Here is a tiny trained network, its code and every weight. The questions are about switching its units off for an input and a target symbol, where a switched-off unit gives its printed mean instead of its output.

import numpy as np


def w(rows, s, z=0):
    codes = np.array(rows[::2]) - 128.0
    scale = np.full(codes.shape[1], s)
    scale[-1] = z or s
    return codes * scale


def f(y):
    return y / 2 * (1 + np.tanh(0.7978845608 * (y + 0.044715 * y**3)))


def softmax(a):
    e = np.exp(a - a.max(-1, keepdims=True))
    return e / e.sum(-1, keepdims=True)


def log_softmax(a):
    a = a - a.max(-1, keepdims=True)
    return a - np.log(np.exp(a).sum(-1, keepdims=True))


def net(x, mask):
    ids = ['αελμξπσψω'.index(c) for c in x.split()]
    T = len(ids)
    res = E[ids] + P[:T]
    r = res
    for j in range(3):
        rows = slice(2 * j, 2 * j + 2)
        q, k, v = (r @ M[0][rows].T for M in (Q, K, V))
        z = softmax(np.where(np.tri(T) > 0, q @ k.T / 2**0.5, -1e9)) @ v
        o = O[0][rows]
        res = res + np.where(mask[j], z, o[:, -1]) @ o[:, :-1]
    y = f(res @ A[0][:, :-1].T + A[0][:, -1])
    res = res + np.where(mask[3:11], y, B[0][:, -1]) @ B[0][:, :-1]
    return log_softmax(res[-1] @ U[:, :-1].T + U[:, -1])


Q, K, V, O, A, B = {}, {}, {}, {}, {}, {}
E = w([
[145,117,84,210,126,123,181,115,88,55],'α',
[105,83,143,160,32,89,43,233,106,107],'ε',
[120,110,60,86,139,130,106,77,121,40],'λ',
[82,181,69,90,151,59,115,248,64,89],'μ',
[135,237,114,115,132,110,121,126,187,95],'ξ',
[138,54,91,112,137,79,81,121,207,155],'π',
[108,80,198,128,145,144,159,70,143,51],'σ',
[85,152,49,164,29,182,233,171,148,157],'ψ',
[158,139,133,74,110,215,84,107,67,143],'ω',
],0.012)
P = w([
[129,169,78,184,121,75,168,65,48,172],'0',
[237,106,96,144,170,238,162,210,185,112],'1',
[179,94,149,110,155,161,184,180,183,99],'2',
[153,91,152,108,135,168,168,190,207,85],'3',
[63,163,173,128,29,1,111,3,91,134],'4',
[171,137,75,145,89,128,93,62,133,95],'5',
[149,101,63,157,78,131,98,61,138,91],'6',
[156,91,45,115,150,211,120,108,202,74],'7',
],0.0076)
Q[0] = w([
[175,92,121,80,177,223,142,247,205,65],'H1',
[101,135,222,69,142,152,205,173,108,195],'H1',
[62,152,200,128,184,97,129,165,51,161],'H2',
[101,147,112,146,42,31,101,2,88,168],'H2',
[186,179,121,25,74,109,80,133,202,72],'H3',
[100,252,202,150,106,239,170,123,96,84],'H3',
],0.0085)
K[0] = w([
[18,154,158,90,62,34,113,29,73,156],'H1',
[139,156,67,172,178,143,78,72,74,164],'H1',
[173,141,62,157,192,213,150,41,165,172],'H2',
[178,105,123,147,187,193,145,235,169,99],'H2',
[113,153,77,184,126,28,35,165,85,144],'H3',
[132,226,179,81,176,209,162,255,48,73],'H3',
],0.0088)
V[0] = w([
[154,141,114,111,224,83,150,2,194,123],'H1',
[116,138,134,250,82,71,187,131,194,123],'H1',
[124,87,124,180,122,57,19,227,121,156],'H2',
[123,53,173,169,89,168,110,53,196,164],'H2',
[128,110,136,128,218,151,156,64,183,117],'H3',
[104,94,122,86,141,92,110,216,171,137],'H3',
],0.0075)
O[0] = w([
[117,143,153,116,94,61,1,175,62,125,254],'H1',
[194,155,173,177,131,119,164,170,68,127,223],'H1',
[124,150,149,70,30,149,175,162,122,77,164],'H2',
[199,50,142,168,70,68,111,126,195,172,104],'H2',
[133,164,164,130,140,155,65,127,111,183,136],'H3',
[83,116,120,145,142,59,146,148,31,112,181],'H3',
],0.0092,0.0032)
A[0] = w([
[98,164,119,107,91,188,160,112,101,49,3],'N1',
[185,82,192,93,118,152,81,100,153,170,125],'N2',
[106,116,165,118,225,109,63,96,124,105,144],'N3',
[99,112,84,109,183,150,144,120,198,146,120],'N4',
[151,144,138,136,99,157,97,140,83,254,111],'N5',
[156,120,226,88,138,133,155,81,131,71,140],'N6',
[131,158,121,108,145,134,86,90,110,101,83],'N7',
[145,188,136,110,144,99,98,130,183,179,123],'N8',
],0.0096,0.0061)
B[0] = w([
[150,68,158,113,158,92,53,145,115,208,212],'N1',
[15,36,186,49,187,199,146,128,166,148,240],'N2',
[42,156,30,215,131,109,136,185,126,162,254],'N3',
[193,213,42,114,133,133,110,69,40,126,151],'N4',
[107,169,88,78,98,102,199,128,1,201,180],'N5',
[87,141,90,179,62,154,82,240,79,137,195],'N6',
[37,92,131,153,141,151,123,159,198,120,159],'N7',
[131,204,180,159,116,139,98,134,112,142,185],'N8',
],0.0066,0.0034)
U = w([
[184,86,172,191,194,132,185,61,74,64,102],'α',
[174,93,167,44,17,95,104,145,127,62,145],'ε',
[108,82,55,61,140,131,88,79,235,75,145],'λ',
[108,160,78,136,113,120,108,160,4,97,237],'μ',
[172,224,190,157,135,146,87,126,165,124,83],'ξ',
[177,52,132,129,172,40,73,131,152,247,102],'π',
[39,118,143,130,132,161,115,170,216,118,160],'σ',
[109,133,76,132,53,149,207,173,147,162,1],'ψ',
[68,140,159,4,167,194,139,104,66,149,46],'ω',
],0.0048,0.0056)

Each question gives the input, a string of symbols that net reads in full, and the target symbol t.
The units are the heads (2 rows each of Q, K, V and O) and the neurons (one row each of A and B). Each row of codes is followed by its name. A weight is (code - 128) times the scale printed after its matrix; where a second scale follows, it is the last column's (O, A, B and U).
mask holds one flag per unit, heads first, then neurons. A switched-off unit (its flag False) gives its mean, the last column of its rows in O or B, instead of its output. The means were averaged over made-up inputs and are rounded, as every weight is.
A unit's drop is (log p(t) with every unit on - log p(t) with that unit switched off) / (log p(t) with every unit on - log p(t) with every unit switched off).
The circuit of an input: a set's keep is (log p(t) with only the set's units on - log p(t) with every unit switched off) / (log p(t) with every unit on - log p(t) with every unit switched off). Starting from all 11 units, units are removed one at a time, each time the one whose removal leaves the highest keep (on an exact tie, the one counted first), for as long as the keep stays at least 0.8.
units of the circuit, in order: the units of the circuit, biggest drop first
top k neurons: the k neurons with the biggest drops, biggest first
which heads matter: for each layer, one digit per head in row order, 1 if its drop is at least 0.15 and else 0, layers parted by /
drop of u: that unit's drop, to one decimal
input π ξ ψ λ π α, target α: units of the circuit, in order -> (H1, H2, N3)
input ξ π ω π ω μ λ ω, target λ: top neuron -> (N5)
input μ π π σ, target μ: which heads matter -> 010
input ψ ξ ξ ω σ ξ σ π, target π: which heads matter -> 010
input σ α σ, target σ: which heads matter -> 011
input μ π π ξ ξ, target ε: which heads matter -> 011
input ψ π ω π ω ψ ξ ω, target λ: units of the circuit, in order -> (H1, H3, H2)
input π λ π μ ξ ψ π σ, target μ: top 3 neurons -> (N6, N3, N2)
input ξ μ π π, target μ: units of the circuit, in order -> (H3, H2, H1)
input ω α λ, target λ: which heads matter -> 101
input π ω ω π λ σ, target σ: top 2 neurons -> (N2, N6)
input ω α λ π ξ, target ξ: top 2 neurons -> (N8, N2)
input π π ξ ε π π ξ, target ε: top 2 neurons -> (N3, N1)
input π α π π ε π, target ε: units of the circuit, in order -> (H2)
input π ε π, target ε: drop of H2 -> 0.9
input ξ π π ε π π ε σ, target ε: drop of H2 -> 1.0
input π π π μ, target ε: drop of H1 -> 0.0
input π π π ε ω, target ε: drop of H2 -> 0.8
